Below is a small trained network, with its code and all its weights. Each question gives an input and a class and asks what happens when units are switched off, that is, made to give their printed mean instead of their output.

import numpy as np


def w(rows, s, z=0):
    codes = np.array(rows[::2]) - 128.0
    scale = np.full(codes.shape[1], s)
    scale[-1] = z or s
    return codes * scale


def f(y):
    return y / 2 * (1 + np.tanh(0.7978845608 * (y + 0.044715 * y**3)))


def log_softmax(a):
    a = a - a.max(-1, keepdims=True)
    return a - np.log(np.exp(a).sum(-1, keepdims=True))


def net(x, mask):
    res = np.array(x, float).reshape(1, 3) / 4 @ E
    y = f(res @ A[0][:, :-1].T + A[0][:, -1])
    res = res + np.where(mask, y, B[0][:, -1]) @ B[0][:, :-1]
    return log_softmax(res[-1] @ U[:, :-1].T + U[:, -1])


A, B = {}, {}
E = w([
[88,82,100,209,190,144,2],'x0',
[142,37,59,175,118,57,151],'x1',
[209,100,158,198,155,213,138],'x2',
],0.014)
A[0] = w([
[100,140,133,133,203,209,114,170],'n0',
[77,117,76,102,103,11,160,167],'n1',
[144,105,158,149,146,156,83,165],'n2',
[105,135,79,132,87,2,121,222],'n3',
[148,118,90,125,27,69,155,133],'n4',
[33,119,114,130,141,78,61,194],'n5',
[174,173,152,48,116,187,132,160],'n6',
[155,158,198,141,202,203,98,205],'n7',
[161,111,135,177,153,180,173,158],'n8',
[124,111,145,162,163,96,116,134],'n9',
[206,90,151,172,179,167,148,195],'n10',
[219,171,152,135,71,88,125,124],'n11',
[101,150,84,134,68,97,127,143],'n12',
[98,146,93,150,166,157,121,189],'n13',
[90,147,101,107,171,162,63,253],'n14',
[134,141,175,151,155,187,89,142],'n15',
[96,194,134,91,76,128,132,141],'n16',
[76,145,121,153,156,109,119,119],'n17',
[200,76,149,197,157,212,135,174],'n18',
[137,135,148,96,119,51,224,243],'n19',
[144,181,187,75,107,206,118,200],'n20',
[171,98,91,145,99,82,140,165],'n21',
[172,207,122,96,50,195,150,164],'n22',
],0.012,0.0043)
B[0] = w([
[141,161,101,70,178,172,75,207],'n0',
[147,136,68,164,107,56,75,246],'n1',
[94,176,58,135,102,180,105,191],'n2',
[113,155,108,137,110,2,76,238],'n3',
[138,117,73,102,73,78,156,207],'n4',
[88,172,170,174,176,85,72,227],'n5',
[202,71,171,90,159,113,137,220],'n6',
[225,175,97,35,216,223,158,243],'n7',
[125,127,158,134,68,206,164,195],'n8',
[90,137,146,191,95,130,122,164],'n9',
[120,142,148,122,116,197,133,225],'n10',
[95,93,140,139,126,124,149,175],'n11',
[120,130,99,143,157,93,129,173],'n12',
[77,216,103,149,159,142,119,172],'n13',
[130,178,156,122,199,175,89,214],'n14',
[197,176,64,73,134,181,103,205],'n15',
[116,97,191,154,101,86,152,206],'n16',
[83,123,161,191,174,155,99,159],'n17',
[125,127,133,124,86,221,138,253],'n18',
[155,94,116,124,116,72,159,249],'n19',
[136,63,114,106,181,152,100,242],'n20',
[116,86,64,200,52,141,135,189],'n21',
[151,64,146,91,169,145,186,224],'n22',
],0.0086,0.016)
U = w([
[148,254,41,72,179,198,51,74],'0',
[15,199,181,215,162,95,35,248],'1',
[60,137,181,222,40,188,172,53],'2',
[135,89,249,99,186,142,155,151],'3',
[109,150,35,148,60,70,118,176],'4',
],0.0084,0.0011)

Each question gives the input, the list of numbers given to net, and the class t.
The units are the neurons (one row each of A and B). Each row of codes is followed by its name. A weight is (code - 128) times the scale printed after its matrix; where a second scale follows, it is the last column's (A, B and U).
mask holds one flag per neuron, in row order. A switched-off neuron (its flag False) gives its mean, the last column of its row in B, instead of its output. The means were averaged over made-up inputs and are rounded, as every weight is.
A unit's drop is (log p(t) with every unit on - log p(t) with that unit switched off) / (log p(t) with every unit on - log p(t) with every unit switched off).
The circuit of an input: a set's keep is (log p(t) with only the set's units on - log p(t) with every unit switched off) / (log p(t) with every unit on - log p(t) with every unit switched off). Starting from the 12 units with the biggest drops (on a tie, the unit counted first), units are removed one at a time, each time the one whose removal leaves the highest keep (on an exact tie, the one counted first), for as long as the keep stays at least 0.8.
units of the circuit, in order: the units of the circuit, biggest drop first
most important unit: the unit with the biggest drop
k most important neurons: the k neurons with the biggest drops, biggest first
drop of u: that unit's drop, to one decimal
input [0,-1,-8], class 1: most important unit	n5
input [7,7,6], class 2: units of the circuit, in order	[n9; n18]
input [3,6,1], class 1: units of the circuit, in order	[n19; n7]
input [4,5,6], class 2: 3 most important neurons	[n8; n18; n9]
input [-5,-8,7], class 3: 2 most important neurons	[n22; n6]
input [-7,-1,-3], class 4: 2 most important neurons	[n4; n1]
input [-3,-4,-7], class 4: 3 most important neurons	[n1; n7; n3]
input [4,7,-8], class 1: 2 most important neurons	[n5; n17]
input [0,2,3], class 2: drop of n7	0.1
input [7,8,8], class 2: drop of n21	0.2
input [1,-5,-4], class 3: drop of n16	0.2
input [1,5,-6], class 4: drop of n4	0.1
